Below is a small trained network, with its code and all its weights. Each question gives an input and a target symbol and asks what happens when units are switched off, that is, made to give their printed mean instead of their output.

import numpy as np


def w(rows, s, z=0):
    codes = np.array(rows[::2]) - 128.0
    scale = np.full(codes.shape[1], s)
    scale[-1] = z or s
    return codes * scale


def f(y):
    return np.maximum(y, 0)


def softmax(a):
    e = np.exp(a - a.max(-1, keepdims=True))
    return e / e.sum(-1, keepdims=True)


def log_softmax(a):
    a = a - a.max(-1, keepdims=True)
    return a - np.log(np.exp(a).sum(-1, keepdims=True))


def net(x, mask):
    ids = ['ΓΔΘΦΩαβεζηλμξπτψ'.index(c) for c in x.split()]
    T = len(ids)
    res = E[ids] + P[:T]
    u = 0
    for l in range(2):
        q, k, v = (res @ M[l].T for M in (Q, K, V))
        z = softmax(np.where(np.tri(T) > 0, q @ k.T / 3**0.5, -1e9)) @ v
        res = res + np.where(mask[u], z, O[l][:, -1]) @ O[l][:, :-1]
        u += 1
        y = f(res @ A[l][:, :-1].T + A[l][:, -1])
        res = res + np.where(mask[u : u + 12], y, B[l][:, -1]) @ B[l][:, :-1]
        u += 12
    return log_softmax(res[-1] @ U[:, :-1].T + U[:, -1])


Q, K, V, O, A, B = {}, {}, {}, {}, {}, {}
E = w([
[188,136,70,136,125],'Γ',
[230,110,78,133,108],'Δ',
[115,223,121,225,99],'Θ',
[37,128,187,254,100],'Φ',
[105,55,49,172,60],'Ω',
[199,188,167,82,28],'α',
[117,189,93,39,113],'β',
[114,11,177,54,141],'ε',
[149,83,128,227,87],'ζ',
[127,153,202,157,226],'η',
[196,202,217,94,164],'λ',
[63,57,107,151,219],'μ',
[46,180,155,80,80],'ξ',
[198,124,129,42,191],'π',
[89,146,57,99,121],'τ',
[84,144,33,98,116],'ψ',
],0.013)
P = w([
[147,177,1,147,160],'0',
[134,134,139,116,110],'1',
[136,135,136,116,112],'2',
[137,135,133,118,115],'3',
[136,134,131,116,114],'4',
[137,134,133,118,115],'5',
[137,135,132,118,116],'6',
[139,134,128,119,118],'7',
[135,132,128,117,114],'8',
[136,136,129,118,118],'9',
[137,135,128,119,117],'10',
[135,134,124,117,114],'11',
[139,135,125,119,118],'12',
[140,137,124,118,120],'13',
],0.01)
Q[0] = w([
[187,100,42,132,142],'0.h0',
[107,87,207,127,137],'0.h0',
[132,131,247,107,119],'0.h0',
],0.015)
K[0] = w([
[187,113,29,127,196],'0.h0',
[88,52,188,106,81],'0.h0',
[113,88,248,57,49],'0.h0',
],0.013)
V[0] = w([
[96,116,103,108,106],'0.h0',
[146,95,255,107,122],'0.h0',
[57,93,116,160,164],'0.h0',
],0.0048)
O[0] = w([
[120,88,124,139,126,134],'0.h0',
[138,167,254,125,53,3],'0.h0',
[85,89,165,95,129,100],'0.h0',
],0.0066,0.0031)
A[0] = w([
[222,150,116,103,135,120],'0.n0',
[45,212,94,159,119,181],'0.n1',
[155,180,106,238,78,91],'0.n2',
[149,178,165,128,183,160],'0.n3',
[154,229,116,78,62,253],'0.n4',
[176,73,139,26,102,84],'0.n5',
[82,18,89,166,143,180],'0.n6',
[123,114,152,147,41,131],'0.n7',
[135,207,121,115,60,187],'0.n8',
[165,149,213,140,90,134],'0.n9',
[1,147,153,177,196,230],'0.n10',
[138,135,98,43,202,185],'0.n11',
],0.0097,0.003)
B[0] = w([
[232,147,92,127,147,205],'0.n0',
[46,218,87,132,57,222],'0.n1',
[243,110,204,210,102,205],'0.n2',
[137,172,180,97,180,167],'0.n3',
[165,163,198,63,61,255],'0.n4',
[21,144,140,77,177,182],'0.n5',
[174,2,130,125,126,219],'0.n6',
[91,44,107,130,137,165],'0.n7',
[109,166,191,115,45,205],'0.n8',
[112,52,135,151,207,182],'0.n9',
[138,159,25,236,200,208],'0.n10',
[160,89,130,30,163,237],'0.n11',
],0.0077,0.006)
Q[1] = w([
[80,78,250,112,125],'1.h0',
[145,197,123,132,88],'1.h0',
[105,97,131,209,86],'1.h0',
],0.015)
K[1] = w([
[73,55,249,92,111],'1.h0',
[110,229,106,123,76],'1.h0',
[115,76,137,193,72],'1.h0',
],0.012)
V[1] = w([
[156,182,164,106,1],'1.h0',
[185,80,120,243,57],'1.h0',
[22,202,131,176,113],'1.h0',
],0.0054)
O[1] = w([
[66,24,195,202,118,198],'1.h0',
[76,147,254,90,209,138],'1.h0',
[166,35,199,46,63,2],'1.h0',
],0.0049,0.0035)
A[1] = w([
[166,54,90,88,7,134],'1.n0',
[117,39,45,198,67,195],'1.n1',
[72,186,229,228,148,142],'1.n2',
[134,198,169,105,13,1],'1.n3',
[2,188,113,140,146,138],'1.n4',
[65,126,114,240,137,31],'1.n5',
[158,25,56,82,111,123],'1.n6',
[173,190,131,89,20,190],'1.n7',
[31,213,135,127,86,70],'1.n8',
[230,91,138,147,205,167],'1.n9',
[42,197,140,118,95,91],'1.n10',
[231,171,187,216,153,139],'1.n11',
],0.008,0.0064)
B[1] = w([
[71,151,184,173,226,220],'1.n0',
[194,56,169,170,42,212],'1.n1',
[214,158,16,101,126,247],'1.n2',
[178,30,56,135,185,205],'1.n3',
[143,48,157,81,70,163],'1.n4',
[192,98,157,2,180,161],'1.n5',
[144,137,204,151,200,236],'1.n6',
[151,204,204,169,153,255],'1.n7',
[72,173,85,179,156,168],'1.n8',
[33,124,80,109,79,254],'1.n9',
[85,167,88,164,130,165],'1.n10',
[14,118,132,96,67,252],'1.n11',
],0.0078,0.0091)
U = w([
[85,138,161,130,106,255],'Γ',
[121,132,138,126,129,214],'Δ',
[193,181,93,197,88,120],'Θ',
[216,73,99,47,92,232],'Φ',
[157,65,143,225,136,35],'Ω',
[192,136,219,154,124,118],'α',
[123,214,170,174,218,12],'β',
[83,73,173,64,187,179],'ε',
[61,66,127,116,30,160],'ζ',
[2,164,77,93,130,91],'η',
[97,172,188,24,70,166],'λ',
[148,107,76,198,226,11],'μ',
[28,153,154,234,119,76],'ξ',
[198,170,116,43,174,43],'π',
[130,119,93,109,127,254],'τ',
[194,122,125,156,187,120],'ψ',
],0.0084,0.0023)

Each question gives the input, a string of symbols that net reads in full, and the target symbol t.
The units are the heads (3 rows each of Q, K, V and O) and the neurons (one row each of A and B). Each row of codes is followed by its name. A weight is (code - 128) times the scale printed after its matrix; where a second scale follows, it is the last column's (O, A, B and U).
mask holds one flag per unit, layer by layer, with each layer's heads first. A switched-off unit (its flag False) gives its mean, the last column of its rows in O or B, instead of its output. The means were averaged over made-up inputs and are rounded, as every weight is.
A unit's drop is (log p(t) with every unit on - log p(t) with that unit switched off) / (log p(t) with every unit on - log p(t) with every unit switched off).
The circuit of an input: a set's keep is (log p(t) with only the set's units on - log p(t) with every unit switched off) / (log p(t) with every unit on - log p(t) with every unit switched off). Starting from the 12 units with the biggest drops (on a tie, the unit counted first), units are removed one at a time, each time the one whose removal leaves the highest keep (on an exact tie, the one counted first), for as long as the keep stays at least 0.8.
units of the circuit, in order: the units of the circuit, biggest drop first
unit that matters most: the unit with the biggest drop
top k neurons: the k neurons with the biggest drops, biggest first
top k neurons in layer l: the k neurons of layer l with the biggest drops, biggest first
drop of u: that unit's drop, to one decimal
input ψ β η λ Δ Ω Ω τ ψ η η Θ τ, target μ: units of the circuit, in order	(0.h0 1.n11)
input Δ π ε ζ ξ Ω, target Ω: units of the circuit, in order	(0.n6 1.n1 1.n6)
input ψ Ω Δ β Ω μ Ω Γ Δ τ Φ Γ, target μ: units of the circuit, in order	(0.h0 0.n4)
input Δ ε π α Δ τ, target η: units of the circuit, in order	(1.h0 0.n2 1.n1)
input ξ Δ λ Ω β Δ η, target η: unit that matters most	1.n11
input Δ Θ μ τ Δ α, target α: top 3 neurons	(0.n4 0.n8 1.n7)
input Δ Θ α Φ Γ Γ Γ π ψ, target η: top 2 neurons	(0.n1 0.n2)
input ζ Θ Ω Ω ε Δ Γ Φ, target Φ: top 2 neurons in layer 1	(1.n2 1.n5)
input η Δ Γ Φ Θ, target Θ: units of the circuit, in order	(1.n2 0.n1 0.n2)
input ψ Γ η Δ Δ π π η Δ, target μ: units of the circuit, in order	(0.h0 0.n4)
input Φ ζ τ Δ λ ξ ζ τ, target λ: top 3 neurons in layer 0	(0.n10 0.n1 0.n2)
input μ ζ ε ψ, target π: top 2 neurons in layer 1	(1.n11 1.n9)
input β μ Θ ξ ε τ ζ α, target α: top 4 neurons	(1.n7 0.n4 1.n9 0.n8)
input ξ ψ Θ Θ Γ ε μ ψ Ω μ, target μ: units of the circuit, in order	(0.n10)
input ξ τ λ ψ π Δ λ Θ ξ, target ξ: top 3 neurons	(1.n8 1.n0 1.n10)
input μ λ β ε Δ Γ Ω ζ α ε μ Ω Θ π, target π: top 3 neurons in layer 0	(0.n11 0.n5 0.n2)
input η α Ω, target Ω: top 3 neurons	(1.n1 1.n11 0.n6)
input Φ β ξ ξ Δ Θ ξ π η Δ ε τ Δ, target λ: top 2 neurons in layer 0	(0.n10 0.n1)
input η ζ η μ Γ ψ Γ η Φ τ, target β: top 2 neurons in layer 1	(1.n7 1.n0)
input Θ ξ Γ Δ Θ Δ τ Θ α Δ α π ψ, target ε: top 2 neurons in layer 0	(0.n10 0.n1)
input ξ π ξ τ ξ Γ, target α: top 2 neurons in layer 0	(0.n10 0.n1)
input β Ω Δ α Δ α μ Δ Δ ψ, target Ω: top neuron in layer 1	(1.n1)
input α Θ τ η τ τ λ β ψ Ω Θ Δ, target ζ: top 2 neurons in layer 1	(1.n7 1.n9)
input η Γ η λ ζ Γ λ ψ, target β: top 2 neurons in layer 0	(0.n10 0.n4)
input Θ ε α ψ Δ ε ζ ε β Θ, target Θ: top 2 neurons in layer 0	(0.n1 0.n2)
input Γ Ω λ π Δ τ Φ Θ μ, target μ: top 2 neurons in layer 1	(1.n11 1.n6)
input η π Θ Φ ε ε λ μ Φ ξ Δ Θ ε β, target β: unit that matters most	1.n7
input ξ ε Φ λ, target λ: top 3 neurons	(1.n11 0.n9 0.n1)
input η α Φ η ε Ω Θ τ Γ, target β: drop of 1.h0	0.6
